Below is a small trained network, with its code and all its weights. Each question gives an input and a target symbol and asks what happens when units are switched off, that is, made to give their printed mean instead of their output.

import numpy as np


def w(rows, s, z=0):
    codes = np.array(rows[::2]) - 128.0
    scale = np.full(codes.shape[1], s)
    scale[-1] = z or s
    return codes * scale


def softmax(a):
    e = np.exp(a - a.max(-1, keepdims=True))
    return e / e.sum(-1, keepdims=True)


def log_softmax(a):
    a = a - a.max(-1, keepdims=True)
    return a - np.log(np.exp(a).sum(-1, keepdims=True))


def net(x, mask):
    ids = ['αβγεζηλπφψ'.index(c) for c in x.split()]
    T = len(ids)
    res = E[ids] + P[:T]
    u = 0
    for l in range(3):
        r = res
        for j in range(3):
            rows = slice(3 * j, 3 * j + 3)
            q, k, v = (r @ M[l][rows].T for M in (Q, K, V))
            z = softmax(np.where(np.tri(T) > 0, q @ k.T / 3**0.5, -1e9)) @ v
            o = O[l][rows]
            res = res + np.where(mask[u + j], z, o[:, -1]) @ o[:, :-1]
        u += 3
    return log_softmax(res[-1] @ U[:, :-1].T + U[:, -1])


Q, K, V, O = {}, {}, {}, {}
E = w([
[159,145,192,108,119],'α',
[197,162,207,170,95],'β',
[121,109,104,124,188],'γ',
[91,177,157,178,84],'ε',
[132,128,151,252,86],'ζ',
[98,63,143,230,139],'η',
[99,11,221,92,80],'λ',
[112,1,39,169,138],'π',
[212,126,220,191,217],'φ',
[124,238,38,190,241],'ψ',
],0.0094)
P = w([
[150,138,128,109,125],'0',
[81,136,175,159,118],'1',
[74,148,201,180,138],'2',
[171,131,147,78,165],'3',
[206,105,108,80,155],'4',
[151,85,96,217,156],'5',
[118,123,153,253,138],'6',
[222,152,179,141,141],'7',
],0.013)
Q[0] = w([
[38,148,170,219,198],'L0H0',
[101,91,104,248,163],'L0H0',
[96,167,206,147,94],'L0H0',
[212,85,61,68,171],'L0H1',
[164,173,69,76,102],'L0H1',
[34,98,181,164,192],'L0H1',
[243,77,138,65,182],'L0H2',
[211,111,254,249,93],'L0H2',
[106,57,138,222,142],'L0H2',
],0.0078)
K[0] = w([
[28,134,108,196,177],'L0H0',
[95,107,73,206,169],'L0H0',
[122,161,160,192,108],'L0H0',
[2,149,239,139,151],'L0H1',
[45,162,145,229,123],'L0H1',
[187,139,93,23,64],'L0H1',
[95,133,150,236,182],'L0H2',
[191,72,115,165,172],'L0H2',
[198,162,162,108,185],'L0H2',
],0.0082)
V[0] = w([
[65,104,97,142,211],'L0H0',
[128,189,127,121,90],'L0H0',
[142,144,116,70,202],'L0H0',
[105,213,139,221,220],'L0H1',
[241,101,194,123,103],'L0H1',
[33,100,156,44,74],'L0H1',
[15,13,157,88,154],'L0H2',
[216,196,140,135,183],'L0H2',
[254,148,220,111,209],'L0H2',
],0.0071)
O[0] = w([
[185,109,60,138,155,117],'L0H0',
[100,129,139,115,87,102],'L0H0',
[123,103,68,42,169,49],'L0H0',
[3,119,107,126,144,121],'L0H1',
[154,123,174,132,195,253],'L0H1',
[204,179,94,167,98,115],'L0H1',
[190,113,48,141,111,127],'L0H2',
[65,119,168,117,188,158],'L0H2',
[115,116,156,124,254,254],'L0H2',
],0.0074,0.0038)
Q[1] = w([
[88,124,100,84,112],'L1H0',
[120,106,148,215,138],'L1H0',
[76,106,84,197,129],'L1H0',
[122,186,159,67,118],'L1H1',
[80,127,127,198,85],'L1H1',
[113,139,165,253,109],'L1H1',
[95,64,12,123,124],'L1H2',
[82,61,141,74,171],'L1H2',
[84,72,236,228,76],'L1H2',
],0.0063)
K[1] = w([
[130,172,152,170,115],'L1H0',
[148,124,81,89,160],'L1H0',
[146,198,91,70,137],'L1H0',
[91,98,85,174,127],'L1H1',
[171,113,86,44,153],'L1H1',
[200,67,121,77,126],'L1H1',
[101,254,172,30,96],'L1H2',
[83,145,177,140,186],'L1H2',
[121,39,123,92,181],'L1H2',
],0.008)
V[1] = w([
[137,90,146,205,173],'L1H0',
[151,181,73,92,109],'L1H0',
[138,149,157,125,107],'L1H0',
[136,73,137,171,111],'L1H1',
[102,132,97,199,111],'L1H1',
[134,37,100,2,135],'L1H1',
[69,253,131,174,117],'L1H2',
[137,183,166,77,80],'L1H2',
[190,204,59,182,149],'L1H2',
],0.0081)
O[1] = w([
[116,9,72,176,164,250],'L1H0',
[57,193,161,93,114,1],'L1H0',
[173,152,145,158,152,148],'L1H0',
[164,66,141,133,168,178],'L1H1',
[84,92,169,214,103,94],'L1H1',
[190,152,121,6,108,48],'L1H1',
[67,194,155,253,119,71],'L1H2',
[125,217,199,87,157,50],'L1H2',
[29,108,112,129,165,58],'L1H2',
],0.0057,0.005)
Q[2] = w([
[69,98,123,69,133],'L2H0',
[189,178,145,172,103],'L2H0',
[145,16,142,133,107],'L2H0',
[48,254,61,44,47],'L2H1',
[136,107,161,102,149],'L2H1',
[51,178,70,113,134],'L2H1',
[152,154,105,86,94],'L2H2',
[128,210,152,59,48],'L2H2',
[99,187,76,76,106],'L2H2',
],0.0092)
K[2] = w([
[93,201,167,161,188],'L2H0',
[121,80,107,104,57],'L2H0',
[139,112,70,189,194],'L2H0',
[111,255,65,143,56],'L2H1',
[117,129,150,129,197],'L2H1',
[84,161,101,149,96],'L2H1',
[107,117,192,118,71],'L2H2',
[92,53,164,73,97],'L2H2',
[55,156,201,87,80],'L2H2',
],0.0083)
V[2] = w([
[80,252,178,83,134],'L2H0',
[98,201,104,171,214],'L2H0',
[126,180,2,177,110],'L2H0',
[71,91,122,158,95],'L2H1',
[109,14,121,89,45],'L2H1',
[65,64,114,187,123],'L2H1',
[88,98,50,134,218],'L2H2',
[111,235,29,124,198],'L2H2',
[129,69,166,160,29],'L2H2',
],0.0059)
O[2] = w([
[171,161,211,157,185,2],'L2H0',
[65,205,168,155,163,133],'L2H0',
[96,168,85,241,72,76],'L2H0',
[126,80,150,112,98,123],'L2H1',
[187,122,188,43,12,160],'L2H1',
[98,79,172,102,98,172],'L2H1',
[83,169,79,1,89,184],'L2H2',
[154,221,120,74,56,96],'L2H2',
[133,20,152,200,106,120],'L2H2',
],0.0059,0.0089)
U = w([
[55,83,143,13,224,2],'α',
[151,172,185,106,203,86],'β',
[243,146,80,121,141,155],'γ',
[50,208,177,125,91,173],'ε',
[83,130,123,220,108,157],'ζ',
[26,59,114,183,96,82],'η',
[196,79,165,103,82,162],'λ',
[52,59,22,151,26,99],'π',
[64,71,158,78,253,96],'φ',
[48,209,111,53,87,218],'ψ',
],0.0045,0.009)

Each question gives the input, a string of symbols that net reads in full, and the target symbol t.
The units are the heads (3 rows each of Q, K, V and O). Each row of codes is followed by its name. A weight is (code - 128) times the scale printed after its matrix; where a second scale follows, it is the last column's (O and U).
mask holds one flag per head, layer by layer. A switched-off head (its flag False) gives its mean, the last column of its rows in O, instead of its output. The means were averaged over made-up inputs and are rounded, as every weight is.
A unit's drop is (log p(t) with every unit on - log p(t) with that unit switched off) / (log p(t) with every unit on - log p(t) with every unit switched off).
The circuit of an input: a set's keep is (log p(t) with only the set's units on - log p(t) with every unit switched off) / (log p(t) with every unit on - log p(t) with every unit switched off). Starting from all 9 units, units are removed one at a time, each time the one whose removal leaves the highest keep (on an exact tie, the one counted first), for as long as the keep stays at least 0.8.
circuit, biggest first: the units of the circuit, biggest drop first
unit that matters most: the unit with the biggest drop
which heads matter: for each layer, one digit per head in row order, 1 if its drop is at least 0.15 and else 0, layers parted by /
drop when u is switched off: that unit's drop, to one decimal
input α γ ζ λ λ λ, target γ: which heads matter => 011 / 011 / 000
input λ λ β β β π ζ ζ, target π: unit that matters most => L1H2
input λ λ λ γ, target γ: circuit, biggest first => (L0H2 L0H1)
input ζ γ λ ε ε π β ζ, target π: circuit, biggest first => (L2H0 L1H2 L0H0)
input π β α λ β λ φ, target φ: circuit, biggest first => (L0H2 L2H1)
input β ε ε, target φ: circuit, biggest first => (L0H2 L2H0)
input ψ ζ λ, target ε: circuit, biggest first => (L2H0 L1H2 L2H2 L0H2)
input ε ζ ψ γ φ α π, target φ: which heads matter => 001 / 000 / 000
input λ λ π, target γ: circuit, biggest first => (L0H1 L0H2)
input φ ε λ, target φ: circuit, biggest first => (L0H2 L0H1)
input β ε ζ λ λ β ζ, target γ: circuit, biggest first => (L0H1 L1H1)
input ε γ ψ λ, target ψ: which heads matter => 100 / 000 / 001
input λ β β ψ β π ψ ψ, target ψ: which heads matter => 010 / 000 / 001
input ζ λ β λ ψ ζ, target ψ: which heads matter => 000 / 000 / 001
input γ α λ λ λ η, target γ: unit that matters most => L1H1
input λ λ λ ε, target γ: circuit, biggest first => (L0H1 L0H2)
input π ζ π β λ, target π: circuit, biggest first => (L2H0 L0H2)
input β β η ζ ζ ε λ π, target π: which heads matter => 000 / 100 / 100
input π λ λ φ β ε, target φ: circuit, biggest first => (L0H2 L0H1)
input π π γ, target π: circuit, biggest first => (L2H0 L0H2)
input ψ ψ β, target ψ: circuit, biggest first => (L2H2)
input φ λ λ, target φ: circuit, biggest first => (L0H2 L2H0)
input ε β λ λ β π β ε, target π: circuit, biggest first => (L1H2 L2H0 L0H0)
input λ γ λ φ β λ ζ, target φ: which heads matter => 011 / 000 / 000
input ψ ε ε ε, target ε: drop when L1H1 is switched off => 0.1
input β γ φ ε λ ζ η, target λ: drop when L1H1 is switched off => 0.4
input φ ε λ η ε ψ α ε, target ψ: drop when L2H2 is switched off => 1.1
input ζ λ ε π, target π: drop when L2H2 is switched off => 0.1
input λ ζ ζ, target λ: unit that matters most => L2H0
